Here is a tiny trained network, its code and every weight. The questions are about switching its units off for an input and a class, where a switched-off unit gives its printed mean instead of its output.

import numpy as np


def w(rows, s, z=0):
    codes = np.array(rows[::2]) - 128.0
    scale = np.full(codes.shape[1], s)
    scale[-1] = z or s
    return codes * scale


def f(y):
    return y / 2 * (1 + np.tanh(0.7978845608 * (y + 0.044715 * y**3)))


def log_softmax(a):
    a = a - a.max(-1, keepdims=True)
    return a - np.log(np.exp(a).sum(-1, keepdims=True))


def net(x, mask):
    res = np.array(x, float).reshape(1, 6) / 4 @ E
    y = f(res @ A[0][:, :-1].T + A[0][:, -1])
    res = res + np.where(mask, y, B[0][:, -1]) @ B[0][:, :-1]
    return log_softmax(res[-1] @ U[:, :-1].T + U[:, -1])


A, B = {}, {}
E = w([
[95,15,136,66],'x0',
[44,146,134,254],'x1',
[221,140,82,113],'x2',
[102,203,233,65],'x3',
[67,177,55,71],'x4',
[161,138,145,182],'x5',
],0.0068)
A[0] = w([
[175,150,148,166,180],'n0',
[104,90,89,85,227],'n1',
[130,83,124,203,193],'n2',
[150,144,79,68,203],'n3',
[125,62,161,80,181],'n4',
[107,42,124,86,238],'n5',
[124,55,80,140,213],'n6',
[160,131,144,45,199],'n7',
[119,62,84,111,240],'n8',
[73,128,119,150,254],'n9',
[139,152,39,118,162],'n10',
[168,98,151,111,118],'n11',
[172,176,153,108,181],'n12',
[99,135,8,114,184],'n13',
[129,114,156,201,231],'n14',
[156,157,105,63,218],'n15',
[152,103,140,46,172],'n16',
[174,198,125,133,194],'n17',
[168,212,139,154,230],'n18',
[176,183,128,135,192],'n19',
[147,78,120,185,174],'n20',
[71,185,169,145,192],'n21',
[106,113,168,126,232],'n22',
[117,194,149,150,200],'n23',
[72,165,150,142,182],'n24',
[110,94,153,84,161],'n25',
[72,155,160,162,199],'n26',
[130,83,126,196,208],'n27',
[130,95,143,198,218],'n28',
],0.013,0.005)
B[0] = w([
[152,123,61,120,195],'n0',
[88,121,208,166,216],'n1',
[174,172,106,163,233],'n2',
[107,45,139,128,212],'n3',
[170,150,206,72,221],'n4',
[136,155,226,134,254],'n5',
[150,145,179,198,229],'n6',
[158,54,172,83,239],'n7',
[123,133,223,193,233],'n8',
[95,190,134,158,228],'n9',
[85,66,107,206,191],'n10',
[153,132,136,96,163],'n11',
[154,83,87,58,199],'n12',
[73,107,134,207,222],'n13',
[154,180,63,134,245],'n14',
[124,40,143,111,222],'n15',
[136,73,181,91,229],'n16',
[130,62,44,98,211],'n17',
[131,102,1,78,245],'n18',
[148,56,34,100,200],'n19',
[209,166,119,170,210],'n20',
[70,186,115,45,233],'n21',
[146,192,141,87,204],'n22',
[88,150,41,73,215],'n23',
[46,204,120,53,207],'n24',
[136,140,205,70,188],'n25',
[96,199,102,91,229],'n26',
[183,193,106,177,232],'n27',
[199,240,73,168,235],'n28',
],0.0083,0.0074)
U = w([
[74,208,154,159,140],'0',
[53,36,57,143,52],'1',
[239,201,93,200,176],'2',
[179,62,33,29,91],'3',
[3,254,80,40,252],'4',
[181,190,14,133,104],'5',
[171,98,224,41,102],'6',
[47,97,141,208,99],'7',
],0.0065,0.0012)

Each question gives the input, the list of numbers given to net, and the class t.
The units are the neurons (one row each of A and B). Each row of codes is followed by its name. A weight is (code - 128) times the scale printed after its matrix; where a second scale follows, it is the last column's (A, B and U).
mask holds one flag per neuron, in row order. A switched-off neuron (its flag False) gives its mean, the last column of its row in B, instead of its output. The means were averaged over made-up inputs and are rounded, as every weight is.
A unit's drop is (log p(t) with every unit on - log p(t) with that unit switched off) / (log p(t) with every unit on - log p(t) with every unit switched off).
The circuit of an input: a set's keep is (log p(t) with only the set's units on - log p(t) with every unit switched off) / (log p(t) with every unit on - log p(t) with every unit switched off). Starting from the 12 units with the biggest drops (on a tie, the unit counted first), units are removed one at a time, each time the one whose removal leaves the highest keep (on an exact tie, the one counted first), for as long as the keep stays at least 0.8.
circuit, biggest first: the units of the circuit, biggest drop first
most important unit: the unit with the biggest drop
k most important neurons: the k neurons with the biggest drops, biggest first
drop of u: that unit's drop, to one decimal
input [-3,0,-4,6,-7,5], class 4: most important unit	n21
input [-3,-1,8,-6,2,7], class 1: circuit, biggest first	(n10, n13, n17)
input [6,8,-1,1,-3,1], class 2: circuit, biggest first	(n28, n27)
input [3,-2,0,-1,7,-8], class 7: 2 most important neurons	(n13, n10)
input [-6,8,-3,-5,8,7], class 4: 2 most important neurons	(n24, n21)
input [6,7,-5,2,-5,6], class 2: 2 most important neurons	(n28, n27)
input [-8,-7,2,-4,-2,0], class 3: drop of n5	0.0
input [-8,-3,7,-2,1,-6], class 3: drop of n18	0.1
input [0,3,3,1,7,3], class 1: drop of n10	0.2
input [-6,-4,-4,1,-5,5], class 5: drop of n12	-0.2
input [0,8,2,3,-4,0], class 4: 3 most important neurons	(n21, n24, n26)
